[  1  83  27  -3  -1  12   1  -3   5  -3 -16  -4 -15   4 -22  18 -21   0
   1  -4   0   0  -3  -9  -8  -2  -6 -11   4  -3   6  -2   2  -6   7  -8
 -10 -13   1   5  -5   6   2   0  12] | 11
[ -1  -8   3   5   0  -1   6  -1  -5  -9 -18  -1  -7 -26  13   0 -19  -5
   1   8  -2  -1  11 -21  -4  -9   6   0  13  11   2   0 -35   2  12  12
 -18   8 -17  -9   1  -3   4   0 -12] | 12
[  1  13  20  -1  -2  11   3  -1  -5  -7 -22  -4   3   1   8   0 -15  -5
  -5   4  -7  -2  -5 -13 -16  -1   0   3   8   4  11  -2  -5  -1   8   2
 -27 -10  -7  -7  -2   1   3  -3   6] | 3
[ -1  25   0 -10  -3  -3  -4   8  -1  -3   3  -1  10  44   9 -10   6  -9
  -4  -3  -3   5 -13  -9 -10   0  -5   7   6   4  -7   3  12  -4   2 -13
  -1   1  22  -8   0   6   4  -2  10] | 6
[  1 -36  -9 -15  11  57  -2  -8 -20 -12 -32  -7 -20  72 -27  40 -17 -16
 -14  20 -18  14 -17  15 -45   2  -8 -10 -28  25 -47   2  45  -7   0 -11
 -21  45  30  -7   1   3   3   5   2] | 5
[ -1  40   8  -3  -2   2   1   4  -1  -8  -9  -2 -11   6   9   8 -11  -8
  -1   5  -3   4  -4 -20  -4 -11  -1   3  14   5  -4   1 -14  -3  10  -4
 -17  10   0 -12  -1   4   8   1   0] | 0
[  1   0  23   2   3  13   3  -7  -2  -9 -18  -7 -28 -14 -16  19 -29  -1
   0   8  -7   1   4 -10   0 -12   2  -3   9  -1   4  -3 -11   2   8   7
 -20   6 -20  -4  -3   1   1   4  -8] | 1
[  3 -46  -2  -3  -2 -11 -11  -4   9   6   2  -7 -12  28   0  14  13   7
  -1 -16 -22  -2 -10  24   0   7  -8   9   3 -12   8  -2  42   5  -7  -4
  12 -16  23   0  -2   3  -2  -3   8] | 6
[  0  15  -6  -5  -2   1  -7   2   9   4  13  -3 -17  28   1  15  17   3
   4 -12  -9   3  -9   5   5  -4  -9  -1   9 -10  -6   1  37   0  -5 -12
  13  -2  27  -2  -4   8   6   0   9] | 9
[  0  48  13  -9  -5  -4  -5   7   4  -3  -1  -3   4  25   6  -5   7  -7
  -3  -6  -1   4 -11 -13  -5  -2  -6   6  10   0   3   2  -2  -5   4 -13
  -2  -9  16  -6  -1   6   5  -2  11] | 0
[ -1  34  17  -3  -3 -11  13   5 -15  -4  12   4  25  47  41 -20  15   0
  -3   8  -2   3 -11  -1  -7   2  -2  17  10  -8  12   0  51   2  -8 -18
   3  -3   0   1  -3   1  -4  -3  20] | 11
[  2  52  25  -5  -3   2  -7   0   8  -3 -16  -6 -13  -1 -23  15 -15  -5
  -1  -7  -2   0  -7 -15  -7  -4  -5  -7   8  -1   5  -2 -15  -6   9  -4
 -14 -13   2  -1  -4   7   3  -1   6] | 1
[  1  -1  16  -5  -2  -1  -1   0  -3  -5  -8  -4   0  23   8   3  -4  -2
  -4   0 -10   1 -11  -3 -10   0  -4   8   7  -1   6  -1  19   0   2  -6
  -9  -6   7  -5  -2   3   0  -2   8] | 6
[ -1   1   4   6   1  -2   9  -2  -7  -9 -20  -1 -10 -25  23   0 -22  -4
   0   8  -1  -2   9 -18  -5  -8   5  -1  12  12   4   0 -26   1  13  11
 -26   3 -19 -10   0  -4   4   0 -11] | 12
[  1  26   2  -4  -3   2  -4  -2   7  -4 -33  -9 -26  12  -6  26 -21  -3
  -1 -10 -14   0  -5 -13 -15  -1  -8  -5  13   7   3   0   7  -5  14   2
 -20  -9  21  -8  -2   5  10  -2   4] | 6
[  0 -56   0   0  -3 -25   6   2 -10   3  11   3  23  15  33 -31  19   2
  -5   4  -5  -3  -6  14   4  12   4  20   0  -5  24  -1  29   7  -8  -4
   4 -16  -6   1   1  -5  -9  -5   7] | 12
[ -1 -94 -35   2   5  10   1  -4  -5  -6  -4  -3 -26  26  30  16   1  -1
  -2   5 -22   4   1  11 -14  -8   0   7   6  10 -25   3  36   6  -2   6
  -6  31  16 -15   2  -2   8   2 -11] | 11
[ -1  62  10  -5  -6  -7   4   4  -3  -2  -5   0   7  31  23  -3   3  -3
  -1  -5  -4   1 -10 -15 -12   2  -8   4  12   0   7   1  26  -4   5 -12
  -5 -15  17  -5  -2   5   7  -4  17] | 0
[  1  57  28  -5  -3   1   5  -3  -2  -9 -28  -8 -17  29  11  21 -21   0
  -4  -4 -16   1 -11 -16 -19  -2  -9  -1  31  -2  13  -2  39  -3   9  -8
 -27 -17  11  -7  -6   5   6  -3  16] | 1
[  2 -35   3  -5  -3 -20  -5  -2   6   1  -7  -7 -10  31  16   9   5   5
  -3 -14 -23  -2 -10   1  -6   4  -6   9  13  -8  13  -2  43   4  -1  -6
  -9 -26  21  -5  -3   3   1  -4  11] | 5
[  0 -64 -10  -3   7  20  -1  -4  -9  -4  -3   0   0  18 -14   7  -2  -5
  -7  13  -6   4  -3  16 -11   2   2   0 -16   9 -17   0  13   1  -5   2
  -1  23   2   0   3  -3  -3   3  -5] | 6
[ -1 -15  -4  -5  -3 -15   5   8 -14  -3  11   4  39  36  32 -30  16  -7
  -6   9   0   2  -8  -2 -10   5   1  17   1   4   3   2  16   1  -4  -7
   2   2   5  -9   2  -2  -3  -4   8] | 11
[ -1 -23  -1  -2  -5 -28   2  -7  -5   3   8   2  29  11  30 -24  19  -1
  -3  -1  -3  -3  -6  -2   0   8   2  18   8  -2  14   0  12   3  -2  -4
   1 -14   4  -5   1  -1  -2  -5   7] | 3
